Below are the code and all the weights of a small trained network. Each question names an input and a class and asks about switching units off, where a switched-off unit gives its printed mean instead of its output.

import numpy as np


def w(rows, s, z=0):
    codes = np.array(rows[::2]) - 128.0
    scale = np.full(codes.shape[1], s)
    scale[-1] = z or s
    return codes * scale


def f(y):
    return y / 2 * (1 + np.tanh(0.7978845608 * (y + 0.044715 * y**3)))


def log_softmax(a):
    a = a - a.max(-1, keepdims=True)
    return a - np.log(np.exp(a).sum(-1, keepdims=True))


def net(x, mask):
    res = np.array(x, float).reshape(1, 2) / 4 @ E
    y = f(res @ A[0][:, :-1].T + A[0][:, -1])
    res = res + np.where(mask, y, B[0][:, -1]) @ B[0][:, :-1]
    return log_softmax(res[-1] @ U[:, :-1].T + U[:, -1])


A, B = {}, {}
E = w([
[129,120,169,75,76,254,71,217,6,167],'x0',
[4,7,212,59,86,126,72,172,195,57],'x1',
],0.0087)
A[0] = w([
[125,150,114,78,153,82,155,134,192,125,117],'neuron 1',
[170,170,48,163,167,104,211,74,119,192,137],'neuron 2',
[206,195,41,182,152,169,139,133,77,189,93],'neuron 3',
[101,140,84,163,176,66,154,120,210,85,133],'neuron 4',
[139,127,156,151,89,243,65,243,37,169,90],'neuron 5',
[95,149,118,142,161,126,107,122,120,106,249],'neuron 6',
[31,53,133,82,68,108,123,207,220,75,82],'neuron 7',
[136,73,105,161,185,95,197,43,225,110,91],'neuron 8',
[146,109,128,30,118,155,122,181,35,145,133],'neuron 9',
[139,103,130,103,192,134,129,161,113,97,114],'neuron 10',
[91,63,197,2,131,120,84,173,184,57,134],'neuron 11',
],0.01,0.016)
B[0] = w([
[141,92,112,140,103,134,110,156,178,157,163],'neuron 1',
[122,194,133,75,88,133,130,157,132,149,246],'neuron 2',
[180,157,191,42,50,160,191,85,122,200,227],'neuron 3',
[127,145,123,160,159,62,91,147,186,108,219],'neuron 4',
[176,155,163,216,134,14,80,151,226,133,243],'neuron 5',
[26,26,1,97,86,130,9,131,7,4,254],'neuron 6',
[142,156,168,75,76,141,211,121,130,185,229],'neuron 7',
[183,141,171,206,172,57,110,187,210,166,216],'neuron 8',
[105,158,164,189,110,66,92,144,157,79,212],'neuron 9',
[129,92,130,141,120,143,170,154,156,128,127],'neuron 10',
[135,192,145,55,112,94,159,85,124,133,254],'neuron 11',
],0.012,0.015)
U = w([
[154,160,141,218,141,85,86,142,204,123,123],'0',
[150,179,153,23,80,138,244,98,107,157,131],'1',
[107,106,50,106,124,136,29,112,2,58,255],'2',
[134,104,116,154,180,143,164,102,80,107,72],'3',
[131,105,163,142,153,183,175,97,133,154,68],'4',
],0.014,0.0061)

Each question gives the input, the list of numbers given to net, and the class t.
The units are the neurons (one row each of A and B). Each row of codes is followed by its name. A weight is (code - 128) times the scale printed after its matrix; where a second scale follows, it is the last column's (A, B and U).
mask holds one flag per neuron, in row order. A switched-off neuron (its flag False) gives its mean, the last column of its row in B, instead of its output. The means were averaged over made-up inputs and are rounded, as every weight is.
A unit's drop is (log p(t) with every unit on - log p(t) with that unit switched off) / (log p(t) with every unit on - log p(t) with every unit switched off).
The circuit of an input: a set's keep is (log p(t) with only the set's units on - log p(t) with every unit switched off) / (log p(t) with every unit on - log p(t) with every unit switched off). Starting from all 11 units, units are removed one at a time, each time the one whose removal leaves the highest keep (on an exact tie, the one counted first), for as long as the keep stays at least 0.8.
circuit, biggest first: the units of the circuit, biggest drop first
unit that matters most: the unit with the biggest drop
top k neurons: the k neurons with the biggest drops, biggest first
drop when u is switched off: that unit's drop, to one decimal
input [2,-6], class 1: unit that matters most : neuron 3
input [3,-3], class 2: circuit, biggest first : [neuron 8; neuron 7]
input [8,-7], class 0: top 2 neurons : [neuron 5; neuron 9]
input [2,3], class 2: top 2 neurons : [neuron 3; neuron 2]
input [2,4], class 1: top 2 neurons : [neuron 7; neuron 11]
input [-3,-5], class 1: top 2 neurons : [neuron 3; neuron 5]
input [3,4], class 1: top 4 neurons : [neuron 11; neuron 7; neuron 8; neuron 4]
input [-2,3], class 2: circuit, biggest first : [neuron 3; neuron 5]
input [3,2], class 2: top 2 neurons : [neuron 8; neuron 4]
input [8,8], class 0: top 4 neurons : [neuron 5; neuron 9; neuron 3; neuron 2]
input [1,-3], class 2: top 2 neurons : [neuron 7; neuron 11]
input [-1,-3], class 2: top 2 neurons : [neuron 7; neuron 11]
input [-6,8], class 1: top 3 neurons : [neuron 7; neuron 11; neuron 5]
input [3,-5], class 1: circuit, biggest first : [neuron 3]
input [8,7], class 0: top 3 neurons : [neuron 5; neuron 9; neuron 3]
input [0,3], class 2: top 2 neurons : [neuron 3; neuron 2]
input [7,0], class 0: drop when neuron 5 is switched off : 2.0
input [-5,8], class 1: drop when neuron 7 is switched off : 0.8
input [8,-5], class 0: drop when neuron 5 is switched off : 3.1
input [-2,5], class 1: circuit, biggest first : [neuron 7]
